Each row is followed by its class number.
[ 191  318 -109 -197 -269 -185   36   14   81 -245  254  159  247  -91
 -320  154  556  325  200    6  212   20   48  112 -367   12  233  400
 -477   62   30  102]
1
[-156  255  296 -209 -189 -247  295  -98  167 -139   10   12 -378  302
 -109  -40  629  368  359  -75  -70    5 -275 -635 -507 -192 -677 -100
   12  195  -49 -336]
0
[ -66   26   19 -366  -60 -687  283   12  -27  -37  166  -92  549  114
 -279 -252  151  123  279  216 -177 -416  566  -28 -156 -347  261  251
 -679  194 -188 -218]
4
[ -57  216  161 -198 -207 -118  222  -80  236 -318  255  -62  105  404
  262 -365  534   97  393 -222  -40   67   97 -336 -195  -86 -599 -174
 -263 -468  -41  534]
8
[-167   55    0 -123 -220 -301  132   45  297 -273  628 -148  527 -210
 -336 -129   13  766  400  480  338 -262  579  268 -513 -118  -34  200
 -725  152  -99   68]
5
[-142  156  359   82  111   95  -62 -246  385 -242  140  -33  233 -112
  377 -100  678  181  578   57 -197  -27   25 -169   63  -64 -692  -36
  165 -133  -45  182]
0
[ 259   16  525  144    3 -176  -39 -211  177   61  -88  127 -278  160
  -57   97  206  -82  575  313  112   29  -38 -233 -132  139 -369 -223
 -347 -182 -411  309]
0
[-164   67  337  319 -167  226  -26   75   13   66   62  -44   91   73
  -60  -68  260 -122  479  102  365  -28 -206 -422 -166 -118 -181  175
 -106 -712  -46  256]
8
[ 312  287  -15  260    9 -327  118 -269  170    0  116 -125 -355 -158
   30   76  459  454  469 -167   -9 -216  331 -171 -132 -167 -456  -18
 -346   41 -126  277]
8
[ 120   81  130  163   11  -62 -368  -50  248 -138  156   54  588  -75
  -51   18  256  356   43  -95  486  134  269  168  116  309  186  578
 -466 -496   84  140]
6
[ 482  336  460  302  196  264 -409 -251  317 -121   67 -139  149  102
  121   28  702  109  367   87  390  305 -285 -334   52   67 -319  142
 -129 -744  -26  114]
9
[ 200  311  218 -144   99  -86  279 -156  354 -157  336  -87 -111  523
  238 -321  559   62  350 -146  -13   10   54 -233 -150   -6 -629 -245
 -399 -341 -126  318]
5
[-354 -116 -184 -300 -161  127  495   82 -141  -63 -173  177  374 -173
   80 -165 -482  127 -483   34  109  -97   80  535   22 -109  253  232
 -363  -11   90   87]
4
[ -20   -2  377 -218  -44  347   83  -34  268   99  181   18  -82   78
   99 -187  201  242  199  258  228  416 -111  -75 -351  373 -603  -81
 -216 -309  217 -102]
2
[  32  206  464  344   17  115 -542 -140  425   45   74  135  101    8
  266  -15  466  174  459 -101   91  262 -237 -159 -145   36 -461  326
  185 -393 -146  451]
9
[-214   -3 -178 -135 -388 -511  593  245  -98 -247  570  172  432  122
 -196 -422 -310  -16  428   24   57 -121  444   81 -345 -264   33  -91
 -699 -182   96   54]
7
[-293  -60  206 -211 -146    8   32 -117  282 -287  296   28  871  237
 -269 -303  303  633  255   54  302  532  129  243  -44  119 -285  229
 -417 -899   55 -144]
3
[ 140  232  366  130  -74 -417  132 -183   73   41  351  -54   -7  677
    1 -300  285 -276  519   64   -1 -333  158 -534 -266 -279 -333   11
 -374  -94 -105  186]
7
[  94  129  -27 -122 -119 -365  -35 -333  361 -143  -13 -194 -315  315
   29 -137  490  321  430 -170  187  -60  252 -359 -180   48 -465 -333
   27 -163  -78  261]
2
[ -37  261   93  -34  170 -355  350 -336   21   75 -248    0  191   58
    3   45  182   13  283  230 -466 -381  133  185  103 -347 -170    1
 -346  314 -300   97]
5
[ -77  138  210 -386  -56  314    7  123  197 -280   46 -144  491  153
   -9 -120  180  774   12  -39  308  395  -92  291 -409   73 -298  365
 -277 -414   69  -23]
6
[  53   29  182  -45   23 -186  342 -385  305  -11  -20  236 -187  167
   -1 -212  165   79  517 -181  239  264 -237 -290 -349  -52 -508 -282
 -215 -605 -182  207]
1
[ 147  380  267 -111 -168   38  -61 -281  562 -370  288   71 -100  232
   62 -256  728  589  260 -209  331  192 -238 -217 -244  292 -633 -156
 -152 -542 -128  188]
1
[ 124  410  217  -66    4   20  174 -292  367  -95  200    3  269  158
 -162 -278  686 -160  639  -41   60  -20 -215 -517 -348   18 -247  -34
 -141 -557   -9 -312]
9
[ -45  289  355    0   75   53   44  -69  512  -75  322  -11  145  345
  177 -422  580  -21  479  -69   85  201    6 -262 -120  157 -569 -222
 -226 -757  -68   82]
9
[ 153  232   30  -80 -177 -348 -531 -107  428 -217  214  135   -7  185
   99 -259  338  179  200  -35  334  237 -233 -320  -34  254 -166 -154
  159 -341   21  170]
3
[ -52  -74  -79 -375  -74 -224  266  169  -99 -262  539   54  237   13
 -319  -51  -86  537  -88   54  145 -112  319  449 -367   -3   69  409
 -702  422   51   55]
0
[-185  268 -182 -318  -75 -465  351 -155   50   -5  153   59  238  302
  -97 -296  246  -26  415  136 -127 -191  152 -164 -238 -159   26  217
 -475  108   35   38]
7
[ -39  134  281  168  -41 -311  197 -415  248   90 -269  -46 -406  360
   21 -146  354  488  633   16 -166   86 -230 -659 -218   -7 -627  -95
 -308 -121 -109 -141]
4
[ 153  331  385  -46 -111 -118   51 -192  334 -420   36  -37 -188  456
  185  -37  771  556  478 -186 -201  204 -208 -314 -261  319 -815 -165
 -265  -18  -22  112]
2
[-216   33  616  528  208   43  -29  -24   -7   26  -32   98  -48  189
  309  -69  326   18  104  -11   25 -121 -562 -462   11  -75 -285  257
  -63 -222 -112   15]
1
[ 288  160  271  670  154 -158   68 -161   21   56  179  101 -424  202
  289  108  521 -134  444 -211   14 -157 -134 -387   -9  108 -393   42
 -183   -9  150  153]
2
[-284 -255 -120 -346 -198 -587  462   23 -248  -75  -77 -104  320  203
 -246 -241 -295  266  386  178    4 -311  412   77  -48 -115  -97   -8
 -428   66  -76 -114]
5
[  72  -48  419   23   71 -109  308 -284   93 -319  -53 -129  -37  135
  193 -167  558  302  800   29 -233   52 -229 -376  -34   24 -727 -304
 -171 -282  -51 -115]
2
[-109  -32  -69 -461   96   66  110  190   88  -80  331   82  448   90
  -39 -164  115 -267 -150  139  406   11  104  284 -287  242  317  133
 -186 -148  256  -11]
0
[ 338  160 -248 -113 -103 -168 -354  117  133 -267  258  124  453  112
 -272   52  155  270 -194 -306  512  219  313  519  100  302  566  406
 -422 -447  -17  301]
0
[ 112 -153  -16  464   -2 -313  -58  178 -524  111  -80  148 -443  107
  114  178 -206 -132 -165 -229  322 -138 -337  -51  -37 -186 -143  -62
  398   29   -7  340]
3
[ 245  263  162 -138 -122 -304  130 -166  112  -20  268   90  202  299
 -249 -102  212  485  427  201    4  189  151 -160 -411   29 -222  374
 -779   30 -115  -67]
1
[ 234  165  267  -70  -30 -125   19  148  -15 -344  486  181  661  127
 -345  155  356  470  121   36  400  204   27  429 -407  357 -165  456
 -774 -241   -2  189]
5
[ -77  238  236  494 -126  249  271  -38  132 -229  274  114  -23  195
  -36 -148  349  557  214  -79  381  263 -546 -269 -267   44 -256  205
 -592 -732   39   84]
4
[ 252  271  329  345  -67 -384 -161 -279  315   -9  344  121 -193  453
  -58  -88  628  303  627  185  146  219 -395 -596 -171  -99 -299   71
 -191 -261 -107 -164]
5
[ 220  329  209  251   80  370   67 -331  150 -136  207   86 -103  144
  167  -23  462  337  245  144  198  304 -648 -188 -206  -89 -413  132
  128 -364 -113   37]
7
[  48   48  157 -194  -82   64  478   -7  -15  -39   60  -75 -256  256
   14  -93  411    1  533    2  -99   45   -9 -371 -341  -81 -462 -114
 -213 -121 -113   12]
2
[ -36  209  366 -141 -128 -247  308  130 -241   52 -104  -63  487  492
 -223 -229  343  -18  305   82  -28  -56 -116 -180 -331  -69  -14  194
 -519 -541  -99 -188]
8
[ -96  -30  294 -117 -302  133  216 -190  343 -194  542  -31 -172  241
  -35 -342  269  550  394  124  223  146  -74 -156 -392 -155 -635  -81
 -246 -236   38   72]
3
[-192  357   49   -5 -257  -14  242  104  274 -250  506  281  -16  209
  -29 -198  528  355  220  126  363  462 -337 -324 -336  173 -514 -143
 -165 -574  -47  -44]
8
[ 249  241  262  -39  206 -205 -137 -230  463  -55    7   12  -34   84
  181   -8  774  299  402 -156  127  352 -138 -223 -440  253 -595 -238
   96 -345  -41   20]
3
[-196  202  324  -30 -103  -76  -83  -49  196  -15  140  245  439  145
 -189 -250  139    1  123  241  245  -32 -256  -19 -282   85  281  354
 -509 -457 -341  326]
0
[  61  407  266 -396 -273   22 -135   -8  367 -203  258  140  177  510
 -101 -279  605   69 -103  220  472  297 -358  -38 -279  291  -25 -137
 -200 -537  132  -42]
0
[-141  175 -191 -356  -38  -10  299  -10  275 -166  362   -1  309  157
  -77 -211  341  284 -107  -43  156  181  228   85 -342   28   48  187
 -346 -118   87 -133]
9
[ 247  115   48  175  -27 -359 -133  -26  168   22  246  139 -323  383
   56   -9   35 -265  437 -452  245 -202  222   -4 -198 -264 -296  -35
   31 -123 -212  754]
2
[-175  -33  -48 -427 -189 -122   62   55  187 -224  550  166  491  102
 -298 -284 -200  386 -248  169  558  144  181  537 -327  -94   55  135
 -376 -314 -144  286]
3
[-222 -106  -25 -156 -203  146  241  235 -111 -223  331 -190  608  -34
 -170 -203  -22  447   92  -59  246   97  590  249  -95 -127 -156  422
 -612 -463   -2  290]
9
[-349  -97  372  -48  -90 -182  334   99  161  160  204  -60 -109  423
   92 -530   56  224  522    8   70  -78    3 -197 -285 -162 -617 -208
 -171 -548 -287  107]
5
[ 289  233   74 -214  -90 -200  439  -44   49 -198   80  -53  114  127
 -215   16  173  492  655    0  -66  143   97  298 -370 -303 -460  -90
 -613 -155  -93   77]
5
[-175   50  139 -452  -20 -438  253  226  -31 -177  301  179  588  146
 -138 -393  274  -96  352  -27  104 -140   30  -13 -357  226  -21  142
 -496 -358  -94   57]
6
[ 142  190  -71 -237 -127 -458  127  -92  -19   20  164 -157  235  111
 -272 -111  350  -54  -66 -205   35 -452  658 -101 -314 -152  177  241
 -499  124 -140  280]
9
[ 602  469  440  304  265  -22   96 -420   -9   38  199  264   55  387
  -15   34  511 -212  496   81 -118  328 -721 -438 -263  -32 -545  -11
  -70 -314   50 -314]
6
[ -11   73   24 -238 -291 -681  -38 -103  206 -130  110   38  244  161
 -234 -101  154  369  473  110 -201 -217  647  277   41  101   33  157
 -742  307  -45  149]
2
[ -37   82  152 -294   75   93  -97 -317  402 -196   65  -79  167  109
   96 -126  653  259  551   33  233  276 -215 -258 -325  233 -470   18
  157 -372  132   58]
7
[  18   50  123  107 -171  -97  275  -14  -12    6  181   70  -82   24
   59 -136  175  -17  443 -128   -4  -27 -138 -572 -502  -66 -316   31
  -13  -22  210 -220]
6
[-111 -117   70 -177   41 -534  426  171 -189   38  232   -8  194  239
 -189 -132 -278  201  423  174 -130  -86  531  214 -375 -154 -334   70
 -723  221 -174  148]
9
[-115  170    2 -395 -160 -258   30 -161  221   -7 -251 -105  342 -352
  -59 -158  449  720  429  229  134  236  222  -91 -241   56 -392   45
 -126 -453 -254  -15]
8
[-116   52  127 -549 -231 -302   64  125  285 -111   41 -194  271  196
 -133 -316    4  307  320   41  223 -198  552  218 -353 -327   24  202
 -642 -174 -307  463]
9
[  84   27  122   69 -289 -226   10 -114   87  -40  242  110 -283   71
 -152 -101  166  321  335 -211  152  156  -38 -362 -254  -83 -518  -93
  -50 -161  104    4]
1
[-130  -57   58   12 -439 -398  243  183 -208  -96  396  129  -54    3
 -382  -50 -156  379  219   84  276 -164  350  148 -315 -215 -252  214
 -692   99  -93  416]
9
[ 195  315  114  283   28  -55  436 -378  -10  -73  157   68  -89  296
  152 -232  666  -24  709   93   34  -58 -216 -342   -4   41 -598 -261
 -221 -624 -183  271]
1
[  22  410  450  -91  -98  422  229 -191  366 -268  423  121  309  502
   95 -275  837  -79  350  121  241   53 -311  105  -81  111 -368  203
 -489 -633  111  228]
9
[ -32  118  114 -145 -221 -216  319 -111  188  -53  194  180 -167  210
  -34 -294  215   58  657  -43  -36  270 -137 -336 -427  153 -790 -465
 -118 -344   72   25]
3
[-149  -52   24 -433 -174 -453  373   73  197   12  122 -132 -119  104
  -31 -256 -285  373  179  260  -93 -151  695   64 -271 -165 -299 -189
 -860  291 -302  429]
5
[  -9   50  349  187  -55  -13   65   39  -93 -196  329  158  441  136
 -176  156   66  324  221  393  188   42  -53  294 -188  -23  -95  433
 -495  108   76  -85]
0
[-290 -161  118 -371 -348  -48  347  -74  179    4  214   56   27  115
 -110 -212 -285  343   87  281  217 -152  479  217 -224 -102 -258  263
 -672  230  -23  229]
3
